(in the rows, 128 means zero)
Rows lie near named flat spaces through zero. A row that begins with a name and a colon came from that space; any other row is followed by the name of its block's space that it lies nearest.
z807z54: [ 64 125  88 133 115 105  94 138 190  92  66 174  97 151 169 116  77 123
 102 126 139 119]
z463z590: [148 148 127 119 111 111 104  81 118 124  60  80 159 126 103 145  64 166
 206  73 191 151]
z63z584: [104 172 101 142  39  96 162 161 161 138 107 169  97 122 236  71 105 102
 155 167 119 161]
z903z565: [170 156 106 146 153 106 108 117 115 167  87  97 126 112 138 116  73 158
 220  88 136 148]
z807z54: [106  53 125 184 177 158 101 112 159 150 108 122  76 123 171 144  75 136
 117 143 178  98]
z807z54: [131 142 118 145 122  99 127 191 145 157  62 124 176 161 168 148  88  73
 145 158 121 122]
z903z565: [168 144 103 142 214 116  93 139 119 154 118 122 125 137 104 134  98 148
 155  98 109 120]
z903z565: [129 134  99 132 183 124  96 134 138 131 116 144 109 135 112 125 112 141
 121 111 107 116]
z903z565: [160  84 185 130 156 148 126  83  90 115 155  68 166 127  74 180 126 156
 143  94 191 121]
z63z584: [137 135 158  94  99 103 139 118 129 108 113 123 178 157  90 167 132 111
 101 118 152 112]
z63z584: [132  93 147 145 162 190 122  79 105 103 190 115  90 118 107 134 134 176
 103 131 192 136]
z903z565: [ 76 162  75 131 106 138 114 160 156 100 107 175  97 136 169  84 120 123
 112 157 107 155]
z903z565: [103 167  93 126 168 117 115 189 161  77 165 217 103 188 148 113 131 110
  31 166 104 121]
z807z54: [ 73  94 133  99  75 149 125 108 128 117  86  96 157  94  90 132 170 115
 138 118  97 126]
z63z584: [171 100 120 152 210 103 102 127 126 198 102 100 118 105 114 141 104 135
 177  87  86  92]
z63z584: [180 129 147 190 147 114 155 177 106 180 153 101 136 125 215 122  93 111
 197 153 141 150]
z807z54: [102  92 131 120 109 160 121 121 124 149  77  88 159 109  97 150 145 105
 136 139 116 115]
z807z54: [121 117 139 129 134  93 127 153 128 122 129 119 152 119 136 126 140 118
 157 100  83 128]
z807z54: [116  99 139 121 108 151 133 123 119 152  97  93 158 112 104 148 149 105
 134 141 119 116]
z903z565: [169 162 129 130 162  86 132 153 133 129 153 159 128 164 139 133 109 124
 109 124 126 118]
z807z54: [127 164 114 105  84 208 137  72  89 105 151 112 110 108  87 103 153 172
 129 150 181 179]
z903z565: [174 167 135 119  89  79 142 100 112 155 102  97 143 106 138 115  97 151
 220  80 139 152]
z63z584: [ 78 145 142  98  51 124 143 139 133  55 128 139 168 147 131 126 151 114
 106 137 142 158]
z63z584: [137 147 148 109  51 135 163  80 129 118 138 135 115 131 137 127 123 137
 110 147 197 139]
z463z590: [ 65  71 141 173 102 118 133 176 146 113 123 113 132 100 215 107 131 102
 174 134  94 145]
z903z565: [138  96 151 134 135 137 135 115 122 147 133 108 133 120 119 148 135 122
 124 130 138 110]
z463z590: [108 155 153 108 106  76 143 182 141  50 163 170 177 184 144 140 141 100
  79 129 121 137]
z463z590: [177 187 117 106  96 108 136 109 126 158  76 123 150 154 114 142  84 125
 145 132 175 132]
z463z590: [118 166  85 130 101 103 122 136 168 144  78 170  92 140 174 101  84 120
 126 144 131 129]
z903z565: [119  95 153 133 156 167 104  92 107  79 143  93 146 136  87 160 115 166
 126 105 196 140]
z807z54: [152 171 113 117 124 142 131 133 114 135 120 130 142 146 111 129 123 126
 123 148 143 142]
z63z584: [177 124 106 137 173 111 117 100 137 213  97 124  85 104 118 126 102 137
 153 109 105  89]
z63z584: [169 121 132 151 185 151 129 128 120 155 163 136 105 147 126 146 116 131
  92 155 158 108]
z63z584: [174 130 198 122  94  93 165 134 109 116 141  98 207 171 128 186 111 102
 127 131 197 124]
z463z590: [ 95 162 104 154 107  92 110 171 180  74  81 176 129 196 211 129  36 115
 110 151 199 148]
z463z590: [ 79  70 117 138 166 151 105 117 135 118 157 131  80  79 118 101 173 149
 124 102  62 116]
z807z54: [137 115 154 134  89 160 154 147  84 161 111  59 194 102 125 142 157  98
 186 153 120 153]
z463z590: [115 146 107  92 134 100  92  82 138  95  98 132 119 117  74 118 117 174
 149  55 116 129]
z463z590: [157 174  88 119 128 129 132  94 131 162 141 161  57 105 131  81 125 161
 133 126 115 134]
z463z590: [144 129 114 148 137 156 132 130 133 168 114 132 106 135 148 131 107 116
 114 171 155 119]
[ 92 121 141 108  29 120 165 114 166 123 103 157 120 138 163 130 134  89
  75 172 157 111] => z807z54
[131 144 122 144 160 130 126 207 107 130 134 119 180 145 140 131 145  92
 143 152  77 146] => z63z584
[153 165 110 118  96 144 147 128 106 175 111 112 133 106 124 107 144 119
 162 149 106 146] => z63z584
[171 154 125 102  93  84 147  90 159 183  85 154 106 141 124 141  97 113
 103 131 150  84] => z63z584
[139 163 124 124 109 126 146 180 109 139 121 121 176 141 138 125 145  92
 143 159  98 149] => z63z584
[192 191 101 126 101 129 162 153 104 227  98 116 138 113 144 107 132  93
 173 174  91 138] => z63z584
[174 183 117 110 177  96 123 131 115 111 181 162 114 148  99 114 133 159
 115  97 107 133] => z807z54
[115 113 110 138 157 149 109 119 139 128 129 140  95 125 126 123 121 141
 108 133 131 119] => z463z590
[159 123 142 135 195  94 119 133 113 122 186 132 117 119 114 122 142 155
 144  77  87 120] => z807z54
[139 200  89 109 131 129 111 154 114 114  98 134 159 153 106 116 113 132
 147 130 121 163] => z807z54
[101  97 149 135 166 142 114 160 134  74 154 141 156 173 115 166 135 111
  60 145 148 113] => z463z590
[132 161 132 113  93  91 146 146 133 115 130 146 145 142 145 119 131 115
 131 126 116 138] => z463z590
[173  87 164 123 202 100 108  97 133 143 126 113 145 156  67 195 104 135
  94  87 159  65] => z63z584
[128  91 124 135 149 150 131 140 125 186 116 111 125 100 115 134 163  97
 123 150  72  96] => z903z565
[107 170  75 120 158 110  85 129 152  91 103 167  97 143 124  99  92 162
 130  96 118 144] => z903z565
[164 143 126 142 127 170 142 120 113 162 127 119 124 144 132 142 109 121
 113 179 185 131] => z807z54
[158 144 182 103 102 110 151 103  95  80 174 105 177 146  94 154 139 149
 134  97 177 148] => z903z565
[196 109 187 107 116  84 171 105 104 191 149  91 163 106  94 161 165 107
 147 102  99  87] => z903z565
[123 187 110 123  96 129 146 179 115 105 145 148 150 145 156  98 144 110
 134 161 106 172] => z903z565

Rows lie near named flat spaces through zero. A row that begins with a name and a colon came from that space; any other row is followed by the name of its block's space that it lies nearest.
z720-z868: [123 152 162  95 128 113 121 154 150 101 148 218 149 142 133 173 111 155
 118 106 145 160]
z720-z868: [181 110  56 145 133 157  69  88 195 125 115 105 106  97 131 102 129  92
 183 120 106  55]
z720-z868: [108  73  76 101 137 120 127  90 110 172 121  38 110 112 131  73 165  69
 124 194 110 106]
z720-z868: [146 131 167  92 126  81 111 143 166 110 151 212 145 145 119 178 112 145
  98 106 162 156]
z720-z868: [104 107 121  91 133 105 114 138 125 144 155 162 147 122 133  98 124 120
 101 171 124 137]
z925-z826: [143 138 102 147 109 143 113 133 130 146 181 154 115  99 131 101 143 121
  91 144 127  85]
z925-z826: [132  87  96 104 137 126 145  96 137 120  98  65 107 118 125 147 172  74
 142 121 119 108]
z309-z451: [144 112 148 108 124  92 146 110 134 130 125 105 112 142 114 174 153 109
 101 116 158 142]
z345-z165: [133 143 106 128 125 149 110  90 132 160 125  73  98 133 137 118 139 114
 154 158 130 121]
z925-z826: [122 137 152 114 127 115 139 123 122 132 124 121 124 147 127 156 131 133
 123 128 145 156]
z309-z451: [160  97 115 162 129 111 107 143 148 120 129 151 146 106 111  91 104 130
 116 113 118  92]
z309-z451: [137 159  94 125 117 165  98 125 153 131 170 170 114 105 146 120 138 124
 133 137 120  93]
z925-z826: [139 170 142 176 134 171 121 152 142  84  92 162 146 134 133 140  82 176
 191  70 109 129]
z925-z826: [114 132 128 112 139 134 123 113 129 132 102 102 127 144 135 131 121 128
 163 140 124 149]
z720-z868: [172 109  93 155 127 131  95 105 164 134 121 104 114 110 119 106 124 110
 145 121 123  81]
z309-z451: [159 172 113 174 128 177  91 116 161 118 107 126 118 129 137 123  94 155
 197 102 116 106]
z345-z165: [116  32 129 143 149  83 182 152  92  99  70  77 161 112  97 100 135  98
 105 102 101 120]
z345-z165: [153  56 132 116 144  64 121 117 151 123  93 103 144 132 100 122 119 103
 117 120 136 128]
z345-z165: [120 155 124 178 115 167 151 154  93 123 143 133 127 109 132 107 130 147
 118 115 111 105]
z345-z165: [ 87 178 112 106 118 189 163 116  95 131 144 102  93 126 158 161 181 114
 141 139 119 133]
z720-z868: [125  96 101  71 137 102  92 116 163 137 149 160 136 118 134 115 134  98
 119 164 127 122]
z345-z165: [129  87 143  71 149  71 104 117 164 122 105 146 151 150 119 144 108 117
 136 137 142 164]
z309-z451: [115 135 122  88 150 134  88 106 161 127  94 128 138 152 144 128  97 133
 197 148 120 159]
z345-z165: [164 131 120 158 118 126 109 114 145 143 139 115 112 122 119 119 124 128
 121 125 139 102]
z925-z826: [111 152 151  87 117 109 129 102 113 173 160 109 104 155 136 151 149 124
  98 177 164 168]
z720-z868: [116 145 112  93 136 154 117 123 153 105 125 157 127 127 147 155 136 121
 164 119 117 131]
z925-z826: [ 79 148 159  93 148 116  99 125 111 164 107 124 156 173 144  91  70 168
 170 194 128 205]
z309-z451: [172 168 134 178 112 156 132 112 141 121 123 103  95 132 122 166 135 141
 144  82 144 106]
z309-z451: [159 149 102 179 125 165  90 135 155 118 128 152 132 108 131  93  95 149
 164 109 107  85]
z309-z451: [159 157 155 161 114 135 157 107 123 124 110  78  93 148 116 188 147 134
 131  84 157 133]
z925-z826: [141 157 145 141 125 146 144 125 136 102 109 125 116 140 128 179 132 140
 152  83 137 135]
z345-z165: [ 98 110 137 127 132 130 179 161  93  96 118 138 145 116 125 138 147 124
 107 102 110 132]
[162 144 152 170  99 116 147 167 124 112 184 199 128 107 111 150 138 148
  51  84 151  98] => z925-z826
[102 131 144 149 124 129 155 147  80 143 132 111 137 130 126  99 124 144
 106 146 122 142] => z720-z868
[ 91 157 148 157 131 162 163 143  76 127  99  91 133 142 136 117 116 157
 155 127 111 156] => z309-z451
[127 152 177 118 106  90 141 143 107 155 184 168 125 145 120 152 134 150
  51 145 173 160] => z925-z826
[191 134 146 155 103 102 128 145 164 103 174 197 119 111 106 179 141 133
  66  67 163  92] => z345-z165
[171 218 153 193  96 181 135 150 142  96 162 190 105 125 132 190 126 177
 127  52 148 105] => z925-z826
[132  99 135 132 136 110 143 142 128 104 105 131 144 125 116 133 124 124
 124 102 122 127] => z925-z826
[ 96 119 128  89 134 126 156 112 106 135 115  86 116 139 136 148 160 103
 129 147 129 153] => z720-z868
[120 102 144 145 132 112 158 168 108  97 120 159 158 116 115 122 120 137
 102  97 116 126] => z345-z165
[106 103 121 141 134 134 166 140  92 118 105  92 135 117 124 112 143 116
 124 122 106 122] => z345-z165
[115 113 140  83 139 104 127 128 142 116 120 149 140 141 129 153 129 121
 129 129 135 155] => z345-z165
[114 147 177 135 146 125 136 147 126  95  72 142 158 166 126 154  77 176
 180  91 127 184] => z925-z826
[112 211 143 110 122 172 108  91 129 159 131 102  94 169 157 162 123 154
 182 158 148 173] => z925-z826
[165 145 103 180 100 162 155 109 116 137 152  76  77 101 122 145 183 103
  99 102 136  69] => z345-z165
[ 90 173 129 107 134 181 149 137 118  96 114 146 127 136 155 166 138 140
 175 108 109 150] => z720-z868
[112 151 117 152 127 161 121 128 107 146 125 107 126 127 140  90 113 144
 152 151 111 126] => z345-z165
[164 109 148 114 125  82 120 113 158 127 129 131 121 141 109 167 132 118
 105 110 162 135] => z720-z868
[115  73 110  60 142  79  99 129 155 135 150 173 153 118 128 106 129  97
  99 169 127 132] => z309-z451
[138  79 152 151 130  88 170 180 115  80 121 174 164 108 100 137 127 131
  75  70 123 115] => z345-z165
[113 176 139 124 123 153 109 143 131 130 153 181 136 136 146 127 105 162
 141 139 128 145] => z345-z165

Each name stands for a flat space through zero: a line, a plane or more. A row that begins with a name and a colon came from that space; any other row is followed by the name of the space it lies nearest, among the names in its block.
z978-z87: [123 161 157 122 127 127 130 120  88  93 153 138 123  86 142 116  93 161
 139 139 158 124]
z904-z98: [ 68 119  41 122 134 131 121  86 141 138 169 161 151 170 131 141 125 132
  76  82  94 115]
z191-z435: [162  55 126 123  74 153  95 199 105 150 142 117 112 123  94 114 142 155
 110 144 120 188]
z191-z435: [124  76 171 159 144 217  91 141 130 149 158 158 120 141 166  66 123 103
 135 122 158 148]
z904-z98: [ 77 130  65 106 140 130 142 105 137 150 148 123 149 158 127 177 138 137
  93 102  97 125]
z300-z900: [145 159  89 179  82 112 120  97 160 160 120  90 138 114 127 105 169 155
  98  67  99 122]
z978-z87: [173  83  90 144 105  80 123 154 146 117 103 169 114 146  91 115 131 130
 163 109 153 104]
z904-z98: [134 105 131 120 132 148 125 133 138 141  99 114 135 139 104 151 146 122
 126 141 118 146]
z191-z435: [143  97 169 121 112 155 114 189 123 149 141 101  99 136 140 116 124 123
 109 157 116 171]
z300-z900: [111 120 136 161 126 181 133  97 142 142 136 127 139 131 150 133 123 136
 142  93 154 124]
z300-z900: [117 149 117 124  97 115 124 149 116 126 164 107 113 125 151 104 126 164
  97 107  90 148]
z300-z900: [173 131 155 126 150 101 125 117 133 113  68 137 123 109  79 159 114 119
 141 171 172 105]
z443-z464: [138  98 117 108 123 123 124 128 121  97  98 150 139 135  84 137 132 132
 148 143 120 138]
z904-z98: [ 62 171  97 114 129 100 175 117 144  85 165 137 123 179 198 112 110 139
 158  64  72 106]
z443-z464: [128  32  95 118  83 146 133 169 108 140 161 156 135 142  94 172 110 114
 147 147 158 150]
z978-z87: [109 152 158 115  69 102 172 134 120  66 146 105 114 137 151 150  71 130
 144 143  90 142]
z978-z87: [174  67 104 170 174 200  60 127 201 213  36 117 141 171  86  71 249 125
 111  73 103 151]
z300-z900: [ 92 130 131 142 117 137 159  95 150  93 137 146 148 162 168 105 121  74
 177 106  95 115]
z904-z98: [145 208 138 104 139  53 126 107 104  87 112 121 121  84 109 125 111 146
  96 164 115 107]
z443-z464: [137  81 135 188  76 109 158 123 164 108 165 181 103 165 158 141  36  65
 166 120 196  76]
z978-z87: [155  74 164 184   6 157 119 149 101 132 202 121 123  86 138 108  75  95
 118 159 156 164]
z904-z98: [136 207 125 123 150  58 158  77 153  87  68 116 134 124 115 147 129 131
 142 122 109  82]
z443-z464: [130 130  72 105 176 125  71  86 104 147 116 164 146 101  54 156 131 175
  39 145 155 118]
z191-z435: [108 134 114 139 150 167  96  73  88 116 162 179 146  84 116 123  95 176
 104 116 193 111]
z191-z435: [139 171  97 132 172 106 117  87 120 156 107 128 152  84 104 138 166 150
 117 117 162  93]
z904-z98: [131 176 114 114 146  96 147  95 136 146  87  84 146 107  96 192 150 135
 105 143 121 113]
z300-z900: [120 161 148 131 159 115 136 146 135 145 151 120 110 133 182  98 131 104
 131 123 128 110]
z300-z900: [140 119 143 159  77 122 112  76 162  64  97 154 130 155 102 100  84  94
 106 137  86 129]
z978-z87: [121 125 103 115 155  98 136 118 154 101 101 162 119 172 116 141 111 127
 137 114 124  99]
z191-z435: [106 134 153 116 176 157 129 115 137 131 118 132 136 145 148 123 136  91
 135 143 119 126]
z300-z900: [100 128 130 148 118 167 146 106 135 129 145 124 138 135 159 132 122 140
 153  90 137 127]
z443-z464: [ 97 137 158 133 152 167 146  97 130 168 149 103 159 118 158 158 135  40
 120 172 131 127]
z191-z435: [118 116 130 153 111 122 146 111 159 112 135 148 125 162 151 124  98  81
 146 118 126 106]
z443-z464: [ 96  96 105 133 124 163 129 172 114 181 205 127 130 138 187  95 157 112
 137  98 125 145]
z904-z98: [165 126 201 115 105 142 152 188  95 128 109  72 115  83 129 143 142 144
 189 169 149 167]
z443-z464: [128 157 156  68 108  90 207 178 113 121  85  33 142 116 122 203 179 117
 201 169  71 164]
z978-z87: [211 128 138 152  59  43 127 159 115  84 103 139 102  85  85 102 107 147
 163 145 159 112]
z191-z435: [114 103 140 124 156 189 102 113 107 126 134 156 145 118 124 106 135 135
 134 131 148 144]
z904-z98: [140 106 125  97 177  92 137 143 137  82  84 185 109 166 102 144 102 126
 176 141 158  94]
z300-z900: [ 88 113 122 146  93 152 151  83 148  81 140 151 158 165 155 100 119  78
 170 102  79 131]
z904-z98: [148  81 123 148 123 153  90 106 156 114  88 163 136 157  89  94 136 105
 118 126 111 137]
z978-z87: [172 174 177 150 135 120 107 108 145 138  74  85 133  94 117  90 169  98
 110 157 101 135]
z300-z900: [132  86 109  99 152 132  68 180 113 171 165 148 112 145 117  89 144  96
  42 172  98 159]
z978-z87: [129 120 161 143 111 175 127 136 116  93 123 132 128 120 152  70 142 170
 191  87 124 154]
z443-z464: [123  96  64 148 104 148  81  77 131 132 130 163 164 129  80 100 153 133
  79 102 100 139]
z443-z464: [116 150 171 107 194 164 114 184  94 195 181 101  90 100 179 145 112 162
  85 152 191 134]
z904-z98: [129 159 141  85 133  73 154 151  96  57 120 145 112 119 127 126 102 160
 176 142 124 119]
z978-z87: [163 181 128 115 168  83 112 125 115 167  99  95 133  76 100 138 172 128
  91 164 138 113]
z191-z435: [133 136 119 124 131 121 143  53 109  92  87 149 175  85  64 189 116 122
 156 159 170 103]
z978-z87: [169 116 114 143 126 107  92 126 138 149 106 138 114 117  80 138 118 141
  74 144 156 117]
z300-z900: [153 175 164 122 147 100 138 146  92 132 130 107 142  65 154  76 181  99
 184 153 133 122]
z191-z435: [126 159 185 122 121 127 168 119 132  87  99  99 125 125 145 149 107 116
 176 148 120 130]
z443-z464: [129  44 116  78 162 166  97 177  81 133 138 179 126 130  78 155 119 148
 130 172 175 156]
z443-z464: [118 102  91 163  36 113 171 133 150 145 164  97 147 144 150 141 141  87
 158  95  92 135]
z191-z435: [120 121 161 134  88 159 139 110  98  68 139 143 130 106 126 132  77 167
 164 127 152 143]
[158 158 142 132 134 100 125 132 116 150 116 103 137  84 122 113 164 105
 131 154 132 122] => z978-z87
[143 124 127  95  95  95 164 221 105 140 140  78  93 122 136 166 135 195
 161 119 130 155] => z443-z464
[ 90 134  88  94 134 120 173 116 138 118 105 107 150 158 117 193 147 149
 157 103  94 129] => z904-z98
[127 111 118 137 131  94 155 122 156  91 115 172 134 168 145 101 127  62
 199 116 120  92] => z978-z87
[123 149 151 153 112 168 138 112 104 136 147 105 151  79 159  99 158 147
 173 101 145 139] => z300-z900
[135 133 167 161 138 180 100 123 128 156 146 120 110 109 153 108 109 152
  96 120 169 133] => z300-z900
[156 144 138 138 179 158  83 112 144 162  71 112 131 114 102  98 185 159
  98 115 128 136] => z978-z87
[131 142  57 128 139  84 102  84 135 104 109 175 143 132  87 105 141 160
 103  91 114  97] => z443-z464
[148 116 137 151 142 151  97 108 164 134  84 134 124 149 109 103 141 123
 106 118 118 130] => z978-z87
[155 140 154 161 177 145 122 111 155 173  96 122 116 116 129 153 126 128
 126 125 203  91] => z300-z900
[100 178  84 105 120  70 182 159 133 135 150  87 109 144 166 168 134 188
 142  72 105 111] => z300-z900
[140 150 132 117 104  70 177 142 143  84  93 112 121 143 130 140 130 125
 193 119 102 115] => z443-z464
[142  78 166 122 107 173 116 118 128  86  81 139 146 138  84 122 129 100
 157 166 105 168] => z443-z464
[140 116 113 131 102 123  90  98 126  82 108 161 140 130  86  82 128 132
 101 132  86 144] => z904-z98
[132 167 144 172  86 128 158  75 151  93 103 108 135 116 139 133 110 157
 164  83 133 110] => z300-z900
[121 159 129 111 145 107 133 117 129 131 120 111 126 125 122 157 120 124
  94 150 116 121] => z978-z87
[159 162 110 132 119  65 130 129 134 133 105 109 137 107 117  98 176 104
 134 131  95 115] => z300-z900
[142 132 149 128 118 113 116 186 133 169 161  95  83 136 155 126 107 125
  67 150 123 142] => z191-z435
[145  92 114  90 104 132 113 146  75 111 119 133 152  88  62 145 150 155
 137 168 125 169] => z300-z900
[130 145 163 109 120 144 157 135  76  98 126 111 140  71 124 154 125 181
 197 137 170 141] => z300-z900
[127 142  62 145 126 116 124  57 108 101 112 171 175  86  85 122 156 184
 167  71 162  94] => z191-z435
[128 112 133 132 145 136 160 146 139 148 120 123 124 138 143 165 131 126
 182 114 173 110] => z904-z98
[158 118 110 123  83  93 120 159 107 138 140 113 107 101  89 167 102 178
  88 144 151 138] => z978-z87
[106 140 117  99 148 150 138 148 117 143 122  96 132 130 135 142 167 181
 138 101 105 153] => z978-z87
[189 173 106 172 183  76 115 122 180 227  75  90 118 105 117 137 194 117
  99 106 178  68] => z300-z900
